The symbols move the nodes like this.
Q911: ra>Q603, va>Q929
Q862: ra>Q241, va>Q451
Q557: ra>Q49, va>Q835
Q591: ra>Q960, va>Q823
Q751: ra>Q42, va>Q39
Q676: ra>Q358, va>Q592
Q818: ra>Q601, va>Q182
Q516: ra>Q734, va>Q749
Q42: ra>Q909, va>Q492
Q929: ra>Q334, va>Q911
Q645: ra>Q492, va>Q909
Q592: ra>Q842, va>Q676
Q761: ra>Q823, va>Q960
Q48: ra>Q929, va>Q603
Q334: ra>Q591, va>Q118
Q582: ra>Q182, va>Q601
Q960: ra>Q163, va>Q761
Q78: ra>Q322, va>Q954
Q926: ra>Q391, va>Q613
Q44: ra>Q592, va>Q358
Q857: ra>Q135, va>Q265
Q815: ra>Q613, va>Q391
Q49: ra>Q48, va>Q593
Q322: ra>Q479, va>Q888
Q613: ra>Q557, va>Q926
Q823: ra>Q118, va>Q591
Q543: ra>Q761, va>Q163
Q835: ra>Q926, va>Q557
Q241: ra>Q676, va>Q842
Q118: ra>Q911, va>Q334
Q163: ra>Q751, va>Q543
Q182: ra>Q857, va>Q818
Q954: ra>Q815, va>Q78
Q492: ra>Q39, va>Q42
Q601: ra>Q44, va>Q582
Q265: ra>Q818, va>Q857
Q135: ra>Q645, va>Q687
Q749: ra>Q862, va>Q516
Q909: ra>Q687, va>Q645
Q451: ra>Q516, va>Q862
Q39: ra>Q543, va>Q751
Q391: ra>Q78, va>Q815
Q603: ra>Q593, va>Q48
Q479: ra>Q749, va>Q734
Q687: ra>Q265, va>Q135
Q593: ra>Q835, va>Q49
Q842: ra>Q451, va>Q241
Q734: ra>Q888, va>Q479
Q358: ra>Q582, va>Q44
Q888: ra>Q954, va>Q322

In the rows, 58 means zero.

The rows follow the links: the fewer symbols apart two nodes are, the more alike their rows tend to be.

Each row is also shifted at random along 3 hidden directions that mean nothing.

Some nodes, each with a row of numbers:
Q601 75;70;69;52;72;55;67;44;49;67;62;60;39;50;29;43;75;78;65;43;42;54;64;63;54;80;62;42;50;82;76;36;48;87;48;78;69;58;58;56;75
Q857 31;88;47;57;51;68;53;64;67;84;58;51;43;51;56;69;53;60;64;47;80;37;83;60;52;80;42;76;62;56;73;53;79;69;40;45;48;62;48;62;82
Q479 86;50;59;49;57;57;36;50;54;48;59;70;66;47;55;47;71;42;81;66;58;75;51;49;45;66;62;48;64;71;50;43;56;67;67;65;61;72;69;55;48
Q835 75;39;48;63;54;45;63;73;49;46;69;54;79;62;78;49;45;56;55;74;71;57;33;59;64;34;49;43;62;35;45;78;69;37;70;69;64;58;51;62;34
Q78 98;47;48;54;58;50;37;66;55;50;64;74;76;53;81;46;56;42;71;77;80;59;33;28;50;35;63;51;64;51;46;54;74;30;72;64;59;62;64;60;34
Q42 98;62;36;47;52;50;52;74;56;60;66;46;42;71;66;48;62;55;39;45;65;59;58;72;68;69;40;48;44;60;56;61;73;67;41;66;65;52;48;69;75
Q265 83;81;59;54;61;58;62;63;49;64;68;62;39;55;47;39;83;68;61;40;54;50;56;59;62;81;45;44;57;91;76;36;62;82;38;76;73;57;58;66;77
Q603 40;70;70;72;63;54;64;45;44;65;88;48;69;66;54;40;23;70;43;75;73;31;55;54;69;46;68;57;75;35;69;72;74;44;75;68;62;64;56;44;48
Q334 58;49;68;48;42;57;45;45;60;50;54;53;67;74;63;67;48;38;33;61;50;91;46;60;73;48;73;61;55;40;38;73;43;36;57;50;58;57;64;45;53
Q687 54;53;44;63;59;41;54;75;55;63;64;71;51;58;72;40;92;63;57;41;62;60;34;48;55;42;44;36;35;67;51;49;67;52;36;76;65;48;67;69;77
Q676 52;62;69;46;57;65;49;49;65;62;47;40;49;47;41;61;47;44;85;54;53;79;70;76;41;73;64;63;60;51;57;68;43;80;53;55;49;66;50;57;66
Q749 72;48;71;53;61;53;37;42;56;51;56;71;68;46;63;55;71;40;89;65;54;80;48;42;37;46;72;50;61;63;45;50;45;52;66;59;54;63;68;52;54
Q48 54;68;77;57;43;69;38;33;58;64;71;65;66;66;47;63;51;46;42;66;57;61;73;41;70;71;77;72;76;66;65;49;49;51;72;52;54;71;70;44;45
Q613 46;54;57;51;54;66;56;69;60;45;47;73;69;61;54;71;71;64;51;77;62;52;80;51;63;77;48;68;78;82;68;35;63;73;88;48;53;71;53;62;37
Q911 19;48;68;69;61;49;76;45;52;52;73;52;66;69;58;51;42;68;42;65;46;51;45;62;72;44;67;47;58;45;61;69;51;41;66;71;71;51;63;51;47
Q182 22;80;53;56;56;67;48;64;66;74;50;44;44;53;58;68;55;58;69;46;79;46;74;61;57;70;50;73;54;46;61;68;72;66;40;48;54;67;53;62;74
Q591 24;54;70;47;38;54;53;50;55;56;71;45;54;69;44;49;54;43;29;59;50;81;59;75;76;74;55;53;56;58;56;69;43;60;59;67;65;69;52;63;57
Q135 77;58;37;57;57;66;62;77;75;59;39;53;46;56;68;78;71;68;60;43;64;56;74;61;62;58;39;76;44;59;56;64;70;61;37;37;46;52;52;72;77

From each start, follow one symbol. Which node do you reach?
Answer with the node's name.
---
27;57;70;55;40;65;42;43;55;55;63;62;62;70;42;59;56;48;36;65;48;78;58;55;71;71;76;62;66;62;61;54;39;52;66;54;54;71;63;51;49
va
Q911
---
50;67;57;49;33;61;46;55;57;60;75;40;58;67;64;50;42;42;31;56;65;65;49;68;76;62;63;55;59;36;45;78;58;42;52;59;61;64;47;54;66
va
Q761
---
77;33;52;52;48;67;49;61;68;41;40;75;74;64;57;80;73;48;48;71;52;78;65;59;62;58;56;67;63;76;53;43;45;64;79;42;50;63;64;62;37
va
Q835
---
82;48;55;48;56;51;40;59;50;51;55;76;66;52;60;45;73;48;75;68;61;62;47;47;49;59;59;46;65;71;52;39;62;61;74;66;61;68;68;57;44
ra
Q479
---
47;63;62;60;70;47;63;57;52;67;68;71;40;56;51;41;91;69;66;48;43;62;50;48;56;64;57;40;49;87;64;38;53;76;43;78;72;52;68;59;73
ra
Q601
---
24;54;50;46;44;55;56;75;59;55;68;48;47;69;66;52;58;46;30;46;60;73;43;72;69;68;43;39;46;48;46;75;67;55;45;74;65;58;48;71;70
va
Q543
---
51;66;54;47;57;64;53;63;73;66;45;39;47;51;56;74;45;53;73;45;63;60;65;75;51;67;52;70;45;40;50;82;59;64;46;42;51;57;46;64;70
ra
Q182
---
42;55;48;60;59;47;45;66;48;58;81;73;73;48;72;38;55;48;64;78;82;40;39;33;49;45;57;47;73;62;55;50;83;40;74;76;61;67;66;57;45
ra
Q78
---
37;40;40;61;52;48;66;81;46;49;68;63;68;63;65;34;53;56;55;73;67;55;44;65;60;63;41;31;68;64;61;57;75;65;80;77;70;64;50;73;38
va
Q613
---
67;76;51;60;48;53;41;66;57;71;78;48;51;62;75;45;38;48;45;49;86;52;47;54;70;47;55;53;55;35;49;77;78;28;41;67;65;57;55;55;72
ra
Q42
---
27;49;66;57;50;60;33;46;62;47;58;85;74;66;65;67;63;41;44;68;57;79;61;34;62;47;74;72;64;66;50;40;47;34;69;41;52;64;79;46;40
va
Q593
---
50;53;70;48;63;60;46;43;58;55;45;56;56;48;56;61;61;43;88;52;46;85;55;64;40;63;69;58;46;49;41;68;38;64;58;56;55;66;64;56;59
va
Q842
---
75;70;65;44;58;66;56;58;62;66;38;33;41;53;44;71;43;51;74;50;58;74;84;85;46;83;53;72;59;51;62;74;46;87;55;46;49;67;43;56;71
ra
Q582
---
106;72;43;50;52;50;56;78;50;66;66;53;39;67;54;42;73;62;49;40;66;50;57;73;64;77;36;41;50;73;63;51;72;76;45;78;72;59;46;73;74
va
Q645
---
31;50;71;69;53;57;84;42;52;53;62;57;55;76;40;56;67;76;28;59;30;60;66;69;76;65;65;59;56;73;73;53;32;69;61;66;67;49;62;57;56
ra
Q118
---
81;62;78;76;61;61;67;40;63;62;65;67;53;73;55;65;61;70;36;52;43;52;60;46;74;35;75;62;48;55;60;57;44;35;52;50;58;40;74;45;64
ra
Q823
---
91;72;66;78;60;68;65;42;67;68;59;69;49;68;56;67;68;67;36;48;52;53;73;42;72;50;69;68;56;60;59;46;47;47;48;47;52;51;69;48;72
ra
Q761
---
52;37;45;58;58;53;71;72;48;42;68;47;72;64;66;47;46;64;41;71;53;62;39;74;70;51;51;41;61;46;56;77;65;55;75;70;67;57;48;67;37
va
Q49
